Each row is followed by its class.
[ 23  42   9 -25 -34  13  21 -23  -8   7  -5  -7 -12  24   6 -12 -28  49
 -13 -27  13   4  -6  -8   2 -13 -28   7 -21  32  16 -25 -21  18  -7  36
  -2   7  19] -> Zaron
[-47 -14  25  39 -25  22 -13 -15 -20  32 -19  20 -24 -34  -8  12 -75  19
  55 -25  -8   7 -39  14 -31  34  27 -24  -5  12  19   1 -17  13 -70   0
  15  23   1] -> Pum
[ 24   2 -16 -21   1   1 -24 -11 -16 -45   3 -24 -29  13  27 -15 -39 -16
   8   7   0  -6  26  -9  -7  11  29  -4  -4   4 -28  -8  32  -2  12  15
  26  -1  21] -> nir
[  3  27  -4  -9   3  15   3 -23  13 -29  -6  12 -38  13 -26  -5 -26   5
 -22  16  -9   4  -4 -27  -8 -10  -2 -20 -14  23   7 -28  -1  -7   3  13
  10   0  19] -> bebag
[-21   4 -11  19   3  -6   3  25  -8  11   8  -2   2  -5   4  19   9 -12
 -29  12  -1  15  47 -24  48  27   4 -20   7 -11   6 -11 -36 -14 -13  16
 -31  -4   4] -> Zin
[-28  44 -21  -3 -15 -47   3 -35  11   4   6 -16 -29  41 -65  14 -15  29
  -6 -31 -32  18   5  -3  -7  17   4  10 -13 -12   7 -19   2  -7 -25  27
   4  11  17] -> vin
[-41  23 -14   5   5  -5  -7  -8  11  23 -25   2 -25 -39  -5  -6 -58   1
   0 -34   9  11  -5  36 -23  -4  27  14 -28  13 -14  -1  36   5 -45  -3
  -7 -25 -17] -> vin
[-23  42 -10 -22  -4 -10 -21  11 -12  23  -6  -7   0  30   1   7  -2  37
 -12 -26  13  10  -9   5  26  10 -19  -9 -12  26   4  -8  14 -20 -12   7
  19   7  -3] -> Kug
[ 13   0  14 -14 -13  23  20  -5 -23   1   1 -27 -17  30  23 -18 -49   2
   2  17 -22  12  36  -4   9  17  32  12  20  39  15  12 -30  11   3  11
  37   6  25] -> Pum
[ 35  20  24  22 -15 -19 -20  -9 -26  38  34 -12  10 -66 -42 -17  12   2
 -16 -32  43 -15 -16 -22  20  -5 -46 -60  -5 -28  22 -12  -9 -11 -17 -36
 -15 -17  -9] -> Zin
[ 32   8  40 -35 -43  44  61 -35  -5 -17  -8 -21   7  19  27 -20  68  14
   3   1 -10 -33 -15 -34 -15  -2 -25  26  -3 -54 -22 -12  -8  34 -17  -6
  42  37  17] -> Pum
[-16  11 -14 -24   2  10   6 -40  17 -16 -11  17 -32 -15 -16  16  -3  45
 -10  -5  12   2  -6  14 -17 -27   2  28   7 -21  -2  23  13   5 -38  15
 -45  17  12] -> Zaron
[  5  16  -1  19   4  11   8  32  -7  18   2   9  44  13  10   1   6  23
   0   9   9  13 -31  -5  -7   1 -18  12  -7  26  14 -13   8  -9 -12   0
 -10  -4  -8] -> siv
[  1  34  -5   8 -14 -13 -16  59   8  20 -10 -15  35 -30 -10 -15 -47  15
 -23  -3  34  12  -6   9 -16 -12 -17  11   5  45  19   7  -2 -16 -16  -9
 -10  -2   2] -> siv
[-46  47   2  17  22 -10  21 -14  21  24 -16 -23  -2  24 -31   1 -11   3
 -35   6  -7   8  11  13   5  -9  20  13 -17   8  13 -14  -2  -1  17 -26
  30 -14  -9] -> vin
[  6   9  14  -4  12  32  17  -8 -24 -13  11  -3  -4  29  -6 -12  -8   6
 -13  42 -36  -1  30 -24  -1  25  26  -3 -17  -3  18   2  11   5 -37  -3
  -9  -7  15] -> Zin
[  1  32  31 -16   1  40  28 -31   2  15 -25 -22  -9  29  -6  -9  -2  11
   0  34 -18  -9   6  -8   5  -8  23   6   1  28   2  10  10  -4  -1 -27
  42  -1   4] -> gil
[ -4  29  -8   6  19   1 -29  -5   2  11 -41  -4 -17  -7 -16  -4  12 -24
   0 -26  36  21   5 -12 -20   9  -3 -35 -15  27   5 -43  21 -24  -5 -14
  20   7   7] -> lasel
[-36  48 -17  14  12 -48 -18   5  51   1 -20  -2 -47  19 -30   5 -54 -23
 -44 -27  15  16  14  22 -44 -33 -46  12  11   1  11 -10  18   0 -32   3
  -1  -6   4] -> bebag
[-27  13 -19  20   3 -23   6  47  20  10   1   4  24  -4 -12   8  -7  31
 -16  16  25  -5  17 -18  -9 -17   7 -14 -16  30  29   9  -6 -29  34   7
  -7   0 -17] -> bebag
[-40  58  -1  38   1  -5 -25   1  19   6 -25  -8   3  12 -25  -4 -81  33
 -22   1  21   3 -27  22   2  -3 -14  15  -3  11  -3 -32   7  10   8 -17
   8  -5  18] -> siv
[-10 -45  15  24   1   7   7  19  -1  36 -20  10  42  -5  -9   4   0  19
  -3  25   5  23 -23  -2  -2  -6  15 -23  -9  24  26  -8   3 -21  22  -4
 -37   3   8] -> gil
[ 22 -29   7  -1 -10   3   3   9 -15  37 -13  12  14  -2   9  11 -11  13
  -3  -2  13  11 -14  -4  -7 -30 -10  -6  -8   4  28  -2   7 -13  -7 -17
 -17 -13 -13] -> Kug
[ -8  44 -16 -34   9  -4   5 -31  16  -8 -18   7 -46 -22 -13 -12  -5  13
  -8 -39  -1   4 -28  23 -16  -1  10  -9 -32  -5 -24 -19  20   6 -39   2
 -18   4  34] -> Kug
[ 14  13 -11  -9  -1 -14  11  -5  -7  -6  16  -5  -9  29  -1   5   8   7
  -6  -5 -25  31  19  -1 -14   9  -3  12   0  39  31  -6 -31  -1   4  55
 -21  23   0] -> vin
[-16   9  15  21  10  30  10 -38  -8 -17 -20  -1 -14  57 -40   3 -24  -2
  10  32 -51 -11  14 -14 -15   8  30  -9 -32  16   5 -20 -12  20  27 -22
  23  -6   1] -> lasel
[ 11 -19  -4  10  25  15  16   4 -15   9 -26 -14  16  -4  47 -12  17  44
 -15  19  35  40 -11 -44   3  27  30 -30  20  21  30 -27   8 -29  -7  -3
   4  -1   2] -> siv
[ 46  -1 -35  11 -40 -69  -3  33 -29   0  38 -28  30  -4 -43  -9  -7  53
 -19 -12  -2   3  20 -25  12   0   5 -36 -44 -20   0 -21 -44 -27  45  25
 -43 -10  26] -> lasel
[ 23  50   5 -13  -2 -27 -38   8  -6   1   1  -6   8 -14   9   2  19  -5
   1  -3  28  -1  10  11 -16 -30   7  10 -14  40   3  18 -12   8  11  -2
  44  25 -12] -> nir
[-15  18  11 -11   2  51  56  -9 -12 -29   0 -31  11  25  38 -39  -9 -15
  13  16 -56  -8  26  -3  -8   7   3  31 -13  18   8  16  -9  35  17  14
  26 -10  11] -> Pum
[-15 -12   4  18   2   2  10 -13  17  13 -28  -9  17  -6 -18   0  -3  10
   8  23 -18   3  -3   6 -15  -3  17   1  -7   9  15  18  12   7  18  -7
   9  14  18] -> gil
[  6  18   5 -38 -14  -6 -13  12  -8 -15  -2   1 -10   7 -17  18   0  23
  -9   1   4   8 -14 -19 -23 -11   5  -8   2  34  -7  -5  -4 -21 -20  12
  -4  24   3] -> nir
[ 29  19  14 -40  -5  15 -27  15  -2   1   4 -30  -2  44 -27   0 -32  28
 -50 -11  14   8  -5  -8   7 -42 -43 -27  19  28  22  -8 -31 -41   5  21
  -2   7  23] -> Zaron
[  0 -31   3  23 -10   1   6  39  -9  22 -21  -2  24 -45  -9 -11 -14  20
  -8  17  15  18 -11  -6 -39  -5  11 -25  11   7  17   7  11 -19 -33 -14
  -9   3   9] -> lasel
[-44  22 -12  39 -21 -71  24  41 -17  22  25 -39  22   4 -41 -27  -8  42
 -17 -46  23   3  14 -31   6  41  -9 -74 -40  12  14 -51 -23 -28  29   3
 -60 -18  -6] -> lasel
[ 12 -25  -2   2 -13  14  25  12  -9  43 -10 -20  23  -9  -4 -12 -14  30
 -17  16   7  24  -7  -1  -3 -13   9 -11 -23   2  27  10  10 -29 -18  -4
 -38  -9  20] -> gil
[ 48   2 -19  -9  -9 -21  -3 -12 -19  15  20   8   1  54 -56   0  23  30
 -21   8  -6  19  11   2  -9   1   2  -1 -32  27  12  -7  -5   7  12  11
 -14  26  37] -> lasel
[-19  17 -14  20   1  -5   9  29  -4  29  -1   0  33  -6  -4   2   0  32
  16 -14  23  12  -1 -11 -12 -37 -21  -5   0  16  31  -7  -5 -29  28  26
 -20  14  23] -> Pum
[ 19  31 -26  -6 -32 -14  32  54  -4  13  30 -15 -29  48  34  16 -12  25
   6 -17  47  14  17 -42  10  26 -32 -13  36  -9  11 -41  11 -89 -47  53
 -32   3  -1] -> bebag
[  1 -18  -9  12  12 -19  -9  28   0  18   5  -5  29  -6 -24   3  -9  15
  -7   0  11   6 -19   1 -20 -38  15 -32 -16  16  12   2   5 -23  30  -7
 -10  -3  16] -> nir
[ 38  55  -2  27  26 -24 -16   7 -22   4  36  -2  -2  58  29  13  18   4
   7 -11   5  -1  32   5 -10  16 -44   2  -9  26  39 -18 -29  13  31  40
 -16  21 -14] -> Zin
[ -2   0 -37  18  17   4  34 -12   8   0 -13 -10 -36 -10 -12   4 -26  36
 -27  21  -6  16  -3  19 -52   2  -1  13   9 -25  -6  12  35   7 -38  -7
 -20   7  35] -> lasel
[-17 -23  17  22  19   6  -6 -11 -32  20  -1  12   2 -37  25  -2   9 -24
   0   3  17  32  -2  -6  20   6  37 -23 -10 -15  15 -17 -23 -16 -24 -25
 -19 -24 -17] -> Pum
[-14 -20  -2   6 -12  -3 -13  20 -12  12 -16 -15  31 -23 -12  -6 -28  43
  15   1   9  13  -6  -8 -21   1  28  -7  -6   3  34  15   1 -20   3   2
  12  19  22] -> Pum
[-53  64  -5  18 -12 -34   0 -14  23  -6   6 -21 -32   2 -37 -14 -38   9
 -14 -36 -31  18   2  22 -11 -18 -23  -4   6 -16   1 -16 -35   3 -38  50
 -17  13  28] -> vin
[-59  81   0  15  53 -26 -31  35  18   1 -12  22 -10  -5 -26  16 -17 -10
  13 -23  -2   1 -23  28 -37 -33  11 -12  -1  33 -23 -26   4 -34 -14   5
   8   4  18] -> Pum
[ 15 -45  21  28 -40  11   6 -52 -25  12  12  22   9 -45  -6 -16  51 -23
   6  32  24   3   9 -22  46  39  18 -21 -37 -25   4 -16 -15  28   6 -11
 -43  29   8] -> gil
[ 43  80 -34  27   9  22   0 -15 -32   1  30  13   2 -17  24  31  -1  -6
  17  18  -1  -7   1 -12  39 -26 -20  39 -43 -13 -17 -14 -23 -12  -2  -6
  -3 -44 -37] -> siv
[ 22 -80  32 -35 -33  51   9 -64   0  -9 -24  18 -54 -61  10 -38 -66  18
  -3 -33  49 -24 -17  15  -6  25  41 -33  -4  34 -23  -1   4  59  -2 -10
 -51  11  12] -> Zaron
[  6  21 -17 -21  24 -41 -34  43   2 -12   7 -18  17  51 -13   7 -21  33
  -7 -32 -33  25  -5  19   5  41  -5  -9  29  47   7  -7   8 -21  24  52
  12   2  30] -> Zin
[  3   7   4 -26  25   8 -34  15  -7   6  -6  -1  13  24  12   9  27   3
  23 -45  26 -22  -2   0 -18 -28  -9 -17 -17  23 -14  -5   4 -24  40   4
   3  12 -23] -> Pum
[-44  25  23  -9  52   8  29  -5  13   5  -2 -38 -16  20  19 -43   2   8
 -11 -46  14   7 -24  48 -32   9  21 -19 -13   6  13  -7  -5  -5  -1 -22
 -35  -5   4] -> Pum
[ 34  43  28 -20  22   8 -11   0 -17  12  -1  -3 -16  59  -2  -9  17  -2
 -18  29   2   3   1 -20 -21 -26  -7 -24  -3  29  -9 -30  31 -34 -31   0
  20  12  21] -> gil
[ -8  -5   4  32   6 -17   5  34  -3  44 -17   8  45  39   4   3  -9  54
   4  -3  18  26 -22 -11 -26  -6   7  -3  -1  38  37 -14  10 -13 -11   3
  -8   2  -8] -> siv
[-10  31 -12  42 -15  31 -12 -24   8  15 -40  33 -12 -23 -14  21 -45  27
  -6  -3  15   5 -54 -12 -25   0 -58   2  -8  15 -11 -42  20  41 -32   9
  32  29  30] -> siv
[ -2   1 -18 -10   4  25  12 -11  12 -20 -16  -5 -47 -47  19  36 -65  17
   2  -3  25  -9 -40  37  -2  21  41  13   6  -3 -44 -11  -7  -8  19 -18
 -28  -9  -1] -> nir
[ 28  13  12 -46   7   0 -20  -8 -15  11   5 -17   0  47 -35  11   5  29
 -23 -24   1  13 -29   5  11   9  -5 -10   3  41   7 -13 -19 -21  33  -8
  29  17  17] -> Pum
[ 21 -12   6   4 -10  -1  12  23  -6  23 -17  13  25 -29  -1  -3 -20  24
   7  14 -11  18 -29   6 -26 -23  18  -6  -9  24  38   9  -6  -8 -12  -1
   0   1  22] -> Kug
[ 52  33 -18 -24  -9  20  15  16 -27  11  28 -25 -14  34  21 -19 -26  19
  -7 -29  40  -8  -6  -5 -11  -2 -23 -28 -50  57  -2 -40   2 -13  38  27
 -23   7  22] -> nir
[ 13  19  13 -14  -3  18  16 -22 -19 -13  -4  11 -13  33   6 -16 -18  20
  15  40 -51 -15   6  -7  -8   0  55   8 -29  10  -7   6  16  21 -24  -6
  48  -1  26] -> Kug
[ 13  16   0   6 -10 -25 -29  10  -7  11  11 -11  -8   1 -53  12 -24 -15
 -14 -21  13  -5   9 -17 -43  -7 -28 -27 -31  17  28 -24 -11 -22  -2   5
 -18  18 -17] -> vin
[   0   52  -27   27  -19    8  -36    3    0  -14    5  -20  -36  -33
  -39   24 -114  -18  -24   23   -1  -10  -11   33  -20   -3  -27   13
  -19    0  -10    4   -5   12   -8  -11   33   14   37] -> nir
[ -3   6  -4 -12   1   9  22 -27  -9 -13   7 -14 -14  15   3  11  24  13
 -28   0  15   8  -8 -14   0   5  -9  -7 -33  -7   4 -24 -18   6  21  -5
 -39  11  -8] -> nir
[ -5  17  -1 -17 -31   1 -15  -9  12 -12  -4   3 -13  28 -19   2 -51  36
 -17 -27  -1 -15 -23  30   2  11 -13  35 -16  -3 -44  -5  -9  34 -20   4
 -34   9   0] -> siv
[-19  13  -5  10   5 -34   0  37  27  21 -14   1  20  -4 -24   7 -12  -1
  15 -13  -2   8   9  16 -38 -27  23  14   9  28  18   6   6 -24   4  19
  -5   8  -2] -> vin
[-16 -17  15 -32 -44 -27 -14 -14 -21  21   1 -46 -14  17   9 -61  -6  23
 -39 -47  49  29  15 -28  49   9  10 -61   3 -13 -15 -33  12 -12 -37  11
   1  -1  31] -> nir
[-58  36 -23  -1  12 -61 -39  30  41 -20 -24   3  -9 -43 -31   7 -37  26
 -13 -27  18  29   9  22   1 -11  41 -18  23  21   1  -4 -30 -35  -8  45
 -37  16  43] -> Zaron
[  5  13  21   2  30  46 -30 -32 -25 -18  -3  24  -6  18   6   3   7  -9
   0   9   1  -5 -29   4  -8 -11 -21  -9 -28  24  -3 -33  -9  21  39  -1
  12  20   4] -> Pum
[ 87  28 -16 -34  -7  23  -9   7 -24   9  22 -14  -9  31  13  31  10  19
  -8 -11  35   9 -29 -10 -10 -13 -69  -2  19  57  13 -16  -7 -26  41  29
  25  37  10] -> nir
[-19  -2   8   3   4  19  26  15   0  22 -11  17  13   7  12   6  13   9
  -4   6  12  29 -13   3 -20 -33  12   1 -21  37  25  -9 -21  -4  -6  12
 -47  10   0] -> nir
[ 38   5  -9 -25   3  23 -23   1 -21 -35   9  -9 -17  23  23  14 -27  -3
 -30  -3   6   7 -32   2 -22 -11 -56  -3 -15  13 -17 -36   3   0  21  22
 -19   6   2] -> nir
[-30  -7  -2  19  -4 -24  19  14  16  17 -19  -3  13  25  -7  19   9  18
  -8  -3  -3  31   3 -15 -15  -1   4   5  18  -9  25 -29  -7 -27  -7  30
 -17  15   0] -> vin
[-24  -3 -14  -8  12  11 -12  20   0  34 -33 -21 -20  10  74  -9 -53  20
   4 -42  37  34  15  24 -11  18   9  19  35  35   2  27  30 -10 -74   6
  -6 -19 -42] -> siv
